Here is a tiny trained network, its code and every weight. The questions are about switching its units off for an input and a class, where a switched-off unit gives its printed mean instead of its output.

import numpy as np


def w(rows, s, z=0):
    codes = np.array(rows[::2]) - 128.0
    scale = np.full(codes.shape[1], s)
    scale[-1] = z or s
    return codes * scale


def norm(h):
    return h / np.sqrt((h * h).mean(-1, keepdims=True) + 1e-5)


def f(y):
    return y / 2 * (1 + np.tanh(0.7978845608 * (y + 0.044715 * y**3)))


def log_softmax(a):
    a = a - a.max(-1, keepdims=True)
    return a - np.log(np.exp(a).sum(-1, keepdims=True))


def net(x, mask):
    res = np.array(x, float).reshape(1, 8) / 4 @ E
    u = 0
    for l in range(2):
        y = f(norm(res) @ A[l][:, :-1].T + A[l][:, -1])
        res = res + np.where(mask[u : u + 16], y, B[l][:, -1]) @ B[l][:, :-1]
        u += 16
    return log_softmax(norm(res)[-1] @ U[:, :-1].T + U[:, -1])


A, B = {}, {}
E = w([
[128,127,128,128,127,128,130],'x0',
[120,85,145,141,238,124,99],'x1',
[129,128,125,126,127,127,128],'x2',
[125,130,123,127,129,127,126],'x3',
[89,107,110,72,152,254,178],'x4',
[214,213,72,119,161,110,204],'x5',
[126,128,126,130,128,127,129],'x6',
[127,128,128,130,129,129,127],'x7',
],0.0042)
A[0] = w([
[168,56,131,71,188,135,207,90],'0.n0',
[119,55,227,217,51,47,42,147],'0.n1',
[162,50,172,134,77,80,58,30],'0.n2',
[120,154,134,52,191,184,214,67],'0.n3',
[100,84,135,155,95,214,69,71],'0.n4',
[153,115,139,148,192,93,148,98],'0.n5',
[164,142,123,169,253,95,203,98],'0.n6',
[185,169,87,156,196,74,197,146],'0.n7',
[100,63,160,139,203,97,30,3],'0.n8',
[111,114,140,155,62,32,66,36],'0.n9',
[148,91,166,209,236,73,79,78],'0.n10',
[99,13,168,146,204,112,41,61],'0.n11',
[181,159,48,91,30,103,154,112],'0.n12',
[183,189,101,184,180,60,145,110],'0.n13',
[134,109,153,119,217,157,191,72],'0.n14',
[183,156,160,123,211,178,101,86],'0.n15',
],0.0036,0.0023)
B[0] = w([
[132,143,114,161,113,140,62,142],'0.n0',
[67,241,38,121,141,171,66,252],'0.n1',
[106,200,113,111,155,189,129,143],'0.n2',
[159,133,76,255,142,207,114,160],'0.n3',
[134,117,131,81,105,96,163,147],'0.n4',
[130,123,104,81,182,134,123,138],'0.n5',
[165,102,71,46,152,112,38,181],'0.n6',
[195,130,125,68,123,123,122,196],'0.n7',
[110,185,194,177,148,104,204,164],'0.n8',
[134,187,128,165,145,228,81,156],'0.n9',
[89,142,108,97,222,65,231,188],'0.n10',
[112,137,180,150,123,62,208,203],'0.n11',
[113,148,230,227,138,129,87,175],'0.n12',
[157,83,145,2,156,96,170,179],'0.n13',
[182,96,88,164,120,155,33,142],'0.n14',
[119,110,93,138,120,129,79,138],'0.n15',
],0.0036,0.0032)
A[1] = w([
[224,202,91,157,87,145,186,84],'1.n0',
[137,150,124,203,217,70,75,91],'1.n1',
[209,123,187,103,103,41,130,2],'1.n2',
[147,104,93,161,60,203,142,118],'1.n3',
[115,150,158,163,129,62,120,69],'1.n4',
[187,115,178,78,115,48,114,161],'1.n5',
[116,162,129,125,83,37,177,61],'1.n6',
[130,115,110,56,55,209,187,120],'1.n7',
[64,146,172,157,39,138,123,151],'1.n8',
[105,2,124,138,231,157,206,70],'1.n9',
[61,6,164,110,103,175,162,148],'1.n10',
[75,95,140,169,162,160,101,30],'1.n11',
[211,138,103,71,78,163,119,38],'1.n12',
[102,67,154,132,162,114,77,87],'1.n13',
[93,205,91,57,137,133,160,163],'1.n14',
[182,162,126,102,166,165,255,21],'1.n15',
],0.0059,0.0015)
B[1] = w([
[46,100,132,175,117,216,199,231],'1.n0',
[99,3,127,105,110,140,174,218],'1.n1',
[158,209,143,72,124,173,199,158],'1.n2',
[74,110,123,84,152,40,137,192],'1.n3',
[72,119,151,64,136,160,135,155],'1.n4',
[122,202,148,104,73,142,168,174],'1.n5',
[118,115,171,112,162,226,100,159],'1.n6',
[134,59,129,131,128,24,160,208],'1.n7',
[188,117,45,74,154,113,67,251],'1.n8',
[152,215,159,158,60,171,55,222],'1.n9',
[249,112,178,169,101,79,136,219],'1.n10',
[179,181,198,144,155,107,210,156],'1.n11',
[62,109,195,158,123,120,122,175],'1.n12',
[109,162,125,156,162,156,186,148],'1.n13',
[148,88,168,194,76,105,94,194],'1.n14',
[60,107,82,157,121,110,62,180],'1.n15',
],0.0047,0.0032)
U = w([
[84,185,71,119,79,116,2,209],'0',
[12,126,180,127,202,73,125,193],'1',
[196,36,126,110,68,37,116,251],'2',
[208,134,231,219,145,157,111,58],'3',
[134,223,156,98,56,178,199,196],'4',
[206,166,92,27,203,67,160,5],'5',
[34,65,62,200,91,149,196,2],'6',
[181,91,45,148,189,221,69,98],'7',
],0.013,0.0008)

Each question gives the input, the list of numbers given to net, and the class t.
The units are the neurons (one row each of A and B). Each row of codes is followed by its name. A weight is (code - 128) times the scale printed after its matrix; where a second scale follows, it is the last column's (A, B and U).
mask holds one flag per neuron, layer by layer. A switched-off neuron (its flag False) gives its mean, the last column of its row in B, instead of its output. The means were averaged over made-up inputs and are rounded, as every weight is.
A unit's drop is (log p(t) with every unit on - log p(t) with that unit switched off) / (log p(t) with every unit on - log p(t) with every unit switched off).
The circuit of an input: a set's keep is (log p(t) with only the set's units on - log p(t) with every unit switched off) / (log p(t) with every unit on - log p(t) with every unit switched off). Starting from the 12 units with the biggest drops (on a tie, the unit counted first), units are removed one at a time, each time the one whose removal leaves the highest keep (on an exact tie, the one counted first), for as long as the keep stays at least 0.8.
circuit, biggest first: the units of the circuit, biggest drop first
top k neurons: the k neurons with the biggest drops, biggest first
top k neurons in layer l: the k neurons of layer l with the biggest drops, biggest first
drop when u is switched off: that unit's drop, to one decimal
input [-1,4,-7,2,-8,1,-7,3], class 5: circuit, biggest first -> 0.n13; 1.n2
input [2,0,2,2,1,-6,-1,6], class 2: circuit, biggest first -> 1.n10
input [-5,3,5,8,1,-6,-4,-8], class 3: top 2 neurons in layer 1 -> 1.n10; 1.n3
input [-5,8,8,4,0,1,2,5], class 5: top 2 neurons -> 0.n6; 1.n0
input [2,-6,-3,-5,5,1,-5,-7], class 6: top 2 neurons -> 1.n0; 0.n3
input [2,1,-3,-5,-6,0,7,-5], class 1: top 3 neurons -> 0.n1; 1.n8; 1.n1
input [5,1,8,-2,-7,0,-3,4], class 1: top 3 neurons in layer 0 -> 0.n1; 0.n10; 0.n9
input [2,1,1,-4,1,3,4,-4], class 7: top 2 neurons -> 0.n3; 0.n6
input [-2,-4,6,0,1,0,0,-6], class 2: top 2 neurons in layer 1 -> 1.n8; 1.n9
input [4,-4,7,2,4,1,7,-1], class 6: top 2 neurons -> 1.n0; 0.n3
input [4,3,2,5,-4,1,-8,-3], class 5: top 2 neurons in layer 1 -> 1.n0; 1.n12
input [-6,0,2,6,4,-2,-5,7], class 2: top 2 neurons in layer 1 -> 1.n7; 1.n3
input [-2,0,-4,-1,6,-3,7,4], class 2: top 2 neurons in layer 1 -> 1.n7; 1.n3
input [1,-1,-5,-8,-4,-7,0,-1], class 0: top 2 neurons -> 0.n1; 1.n8
input [-8,2,-3,3,5,-4,-2,6], class 3: top neuron -> 1.n9
input [7,-1,5,-2,-7,-4,-1,3], class 0: drop when 0.n1 is switched off -> 0.4
input [6,6,6,-7,1,3,5,-4], class 7: drop when 1.n3 is switched off -> 0.2
input [-1,6,6,0,2,7,3,0], class 7: drop when 0.n3 is switched off -> 0.2
